Below are the code and all the weights of a small trained network. Each question names an input and a target symbol and asks about switching units off, where a switched-off unit gives its printed mean instead of its output.

import numpy as np


def w(rows, s, z=0):
    codes = np.array(rows[::2]) - 128.0
    scale = np.full(codes.shape[1], s)
    scale[-1] = z or s
    return codes * scale


def softmax(a):
    e = np.exp(a - a.max(-1, keepdims=True))
    return e / e.sum(-1, keepdims=True)


def log_softmax(a):
    a = a - a.max(-1, keepdims=True)
    return a - np.log(np.exp(a).sum(-1, keepdims=True))


def net(x, mask):
    ids = ['βγδεζηθλμξπστφψ'.index(c) for c in x.split()]
    T = len(ids)
    res = E[ids] + P[:T]
    u = 0
    for l in range(3):
        r = res
        for j in range(2):
            rows = slice(2 * j, 2 * j + 2)
            q, k, v = (r @ M[l][rows].T for M in (Q, K, V))
            z = softmax(np.where(np.tri(T) > 0, q @ k.T / 2**0.5, -1e9)) @ v
            o = O[l][rows]
            res = res + np.where(mask[u + j], z, o[:, -1]) @ o[:, :-1]
        u += 2
    return log_softmax(res[-1] @ U[:, :-1].T + U[:, -1])


Q, K, V, O = {}, {}, {}, {}
E = w([
[78,174,140,117,91,172,101,87],'β',
[86,90,143,133,110,111,100,35],'γ',
[60,88,83,122,112,161,99,127],'δ',
[99,101,162,60,124,115,140,65],'ε',
[166,80,111,74,120,173,127,71],'ζ',
[117,140,98,114,80,117,67,156],'η',
[160,150,163,136,71,97,69,49],'θ',
[174,159,144,117,70,168,70,83],'λ',
[174,150,109,82,108,93,96,155],'μ',
[119,71,55,115,112,122,86,109],'ξ',
[135,84,195,131,124,140,64,130],'π',
[85,250,207,139,128,162,111,109],'σ',
[165,179,109,124,159,54,114,115],'τ',
[124,80,211,79,122,67,125,132],'φ',
[103,117,133,169,204,102,98,117],'ψ',
],0.019)
P = w([
[18,226,92,1,148,121,20,117],'0',
[55,187,111,28,142,118,39,74],'1',
[90,166,135,44,150,123,56,68],'2',
[109,151,131,63,151,125,74,68],'3',
[118,141,132,82,141,130,85,77],'4',
[133,124,131,103,143,132,99,84],'5',
[149,117,126,121,134,129,103,95],'6',
[155,107,120,140,128,134,113,105],'7',
[172,95,117,157,120,132,116,122],'8',
[187,97,116,178,118,135,120,128],'9',
[195,91,109,204,106,127,127,144],'10',
[201,81,103,217,95,134,125,144],'11',
[209,82,99,236,86,121,131,148],'12',
],0.0085)
Q[0] = w([
[135,97,141,142,179,167,181,146],'0.h0',
[245,120,75,119,123,131,50,52],'0.h0',
[60,212,155,164,136,133,248,214],'0.h1',
[140,127,150,143,168,134,232,194],'0.h1',
],0.012)
K[0] = w([
[62,157,88,163,207,137,66,116],'0.h0',
[163,118,124,209,66,120,230,192],'0.h0',
[107,118,140,2,179,117,24,85],'0.h1',
[87,115,139,55,119,128,2,117],'0.h1',
],0.01)
V[0] = w([
[94,43,198,214,170,74,198,180],'0.h0',
[168,96,61,189,124,253,112,92],'0.h0',
[135,20,85,76,30,106,121,85],'0.h1',
[66,162,154,110,24,204,179,143],'0.h1',
],0.0057)
O[0] = w([
[114,102,194,111,156,176,255,97,3],'0.h0',
[131,110,67,210,48,201,121,105,138],'0.h0',
[138,59,106,115,102,21,138,118,159],'0.h1',
[70,135,140,139,41,98,189,180,56],'0.h1',
],0.007,0.0073)
Q[1] = w([
[187,149,128,145,239,157,6,102],'1.h0',
[96,162,211,137,245,146,203,207],'1.h0',
[65,61,181,141,86,165,50,97],'1.h1',
[58,212,159,221,163,122,171,142],'1.h1',
],0.011)
K[1] = w([
[123,101,141,228,177,66,190,171],'1.h0',
[35,150,107,68,140,134,116,68],'1.h0',
[66,53,183,179,90,205,147,138],'1.h1',
[70,171,133,249,173,93,155,105],'1.h1',
],0.012)
V[1] = w([
[139,52,248,90,99,190,94,98],'1.h0',
[41,51,187,255,182,162,99,198],'1.h0',
[83,197,71,161,200,94,98,112],'1.h1',
[84,46,163,94,108,208,111,96],'1.h1',
],0.0055)
O[1] = w([
[82,69,149,116,42,63,125,145,86],'1.h0',
[167,61,190,52,112,181,2,162,34],'1.h0',
[130,64,179,150,97,188,165,145,254],'1.h1',
[122,158,106,148,143,106,126,179,219],'1.h1',
],0.0081,0.003)
Q[2] = w([
[97,106,161,92,106,155,228,162],'2.h0',
[155,157,249,180,165,119,140,192],'2.h0',
[84,88,182,146,219,144,177,167],'2.h1',
[106,90,116,176,170,110,75,127],'2.h1',
],0.011)
K[2] = w([
[24,181,153,99,95,158,151,149],'2.h0',
[65,138,133,11,148,146,134,43],'2.h0',
[117,151,128,26,129,150,89,55],'2.h1',
[183,106,168,126,125,174,95,139],'2.h1',
],0.012)
V[2] = w([
[153,237,176,155,88,45,80,210],'2.h0',
[95,145,254,205,113,108,97,28],'2.h0',
[41,120,145,194,111,114,118,34],'2.h1',
[95,96,149,242,192,82,88,201],'2.h1',
],0.0066)
O[2] = w([
[255,139,197,205,118,69,161,221,75],'2.h0',
[84,77,187,223,172,107,103,155,116],'2.h0',
[46,110,169,214,115,150,120,131,252],'2.h1',
[98,153,131,159,214,103,119,204,231],'2.h1',
],0.009,0.0024)
U = w([
[81,186,169,161,43,245,178,184,166],'β',
[134,95,139,184,135,98,106,50,147],'γ',
[9,113,75,154,141,138,184,237,116],'δ',
[126,54,200,70,127,120,235,93,231],'ε',
[163,131,78,104,94,111,94,46,79],'ζ',
[77,238,119,117,143,53,61,156,204],'η',
[186,137,162,221,75,101,78,70,11],'θ',
[206,84,128,199,35,231,133,93,91],'λ',
[193,184,123,73,108,107,157,206,117],'μ',
[65,109,32,136,99,107,127,94,55],'ξ',
[146,121,180,87,160,157,37,149,119],'π',
[100,199,215,121,64,221,175,158,132],'σ',
[206,192,134,128,200,85,156,100,97],'τ',
[133,54,173,64,55,48,100,184,88],'φ',
[142,187,105,195,254,187,151,110,126],'ψ',
],0.0062,0.012)

Each question gives the input, a string of symbols that net reads in full, and the target symbol t.
The units are the heads (2 rows each of Q, K, V and O). Each row of codes is followed by its name. A weight is (code - 128) times the scale printed after its matrix; where a second scale follows, it is the last column's (O and U).
mask holds one flag per head, layer by layer. A switched-off head (its flag False) gives its mean, the last column of its rows in O, instead of its output. The means were averaged over made-up inputs and are rounded, as every weight is.
A unit's drop is (log p(t) with every unit on - log p(t) with that unit switched off) / (log p(t) with every unit on - log p(t) with every unit switched off).
The circuit of an input: a set's keep is (log p(t) with only the set's units on - log p(t) with every unit switched off) / (log p(t) with every unit on - log p(t) with every unit switched off). Starting from all 6 units, units are removed one at a time, each time the one whose removal leaves the highest keep (on an exact tie, the one counted first), for as long as the keep stays at least 0.8.
units of the circuit, in order: the units of the circuit, biggest drop first
heads that matter: for each layer, one digit per head in row order, 1 if its drop is at least 0.15 and else 0, layers parted by /
drop when u is switched off: that unit's drop, to one decimal
input ζ μ ζ ψ ζ π ζ τ ψ ψ θ, target π: units of the circuit, in order => 1.h0, 0.h1
input ζ γ ψ ζ θ ζ ψ μ γ ψ λ, target π: units of the circuit, in order => 1.h0
input ζ ψ ζ μ τ γ ψ ξ τ π ψ ψ θ, target π: units of the circuit, in order => 1.h0, 2.h1
input ζ ζ ζ δ β τ τ ζ, target ψ: heads that matter => 01 / 10 / 00
input β ζ σ ζ η ξ γ ζ μ μ, target μ: heads that matter => 00 / 00 / 11
input τ τ ζ μ ζ ψ φ ξ τ, target ε: heads that matter => 10 / 01 / 00
input ψ ε β ζ ζ ζ, target ξ: units of the circuit, in order => 2.h0, 1.h0, 0.h0
input μ ζ β π ζ, target φ: heads that matter => 01 / 10 / 10
input ψ ζ θ ζ ψ ζ ζ ψ π, target π: heads that matter => 01 / 10 / 00
input μ ψ μ, target π: heads that matter => 01 / 11 / 00
input ζ θ τ ζ τ ζ ψ β δ δ ζ ξ, target ξ: heads that matter => 11 / 00 / 10
input ε ζ θ, target θ: heads that matter => 00 / 00 / 11
input δ τ π, target ψ: units of the circuit, in order => 1.h0, 0.h1
input τ π ψ ε λ ψ τ, target π: units of the circuit, in order => 1.h0, 1.h1, 0.h1
input η ψ θ θ β ζ ξ ζ ζ, target ζ: heads that matter => 00 / 01 / 10
input ζ τ ε δ ε π, target φ: units of the circuit, in order => 1.h0
input ψ φ ζ ε η ζ ζ τ, target τ: heads that matter => 00 / 10 / 10
input ψ π ζ ζ τ, target ψ: heads that matter => 01 / 11 / 00
input ζ τ θ ζ σ π ξ β ζ ψ, target π: heads that matter => 00 / 10 / 00
input τ π ε ζ δ ζ ζ, target ξ: heads that matter => 10 / 10 / 10
input μ ψ ψ ζ π ζ γ ζ ζ, target ζ: units of the circuit, in order => 2.h0, 0.h0, 1.h1
input ξ λ ζ φ ε τ γ ζ ψ ζ, target π: units of the circuit, in order => 1.h0
input ζ τ ζ ψ ψ τ σ ψ ψ θ η, target π: units of the circuit, in order => 1.h0, 0.h1
input θ ε π, target φ: heads that matter => 00 / 10 / 10
input τ ε ψ β ζ ψ ψ ψ λ ξ ψ ψ β, target π: heads that matter => 00 / 10 / 01
input β γ θ, target θ: drop when 2.h0 is switched off => 0.7
input ψ τ ε θ λ τ ε γ ψ ε ψ μ, target π: drop when 1.h0 is switched off => 0.8
input π ζ λ θ φ, target φ: drop when 0.h1 is switched off => 0.0
input β θ ψ ψ η μ μ ζ τ, target τ: drop when 1.h1 is switched off => -0.2
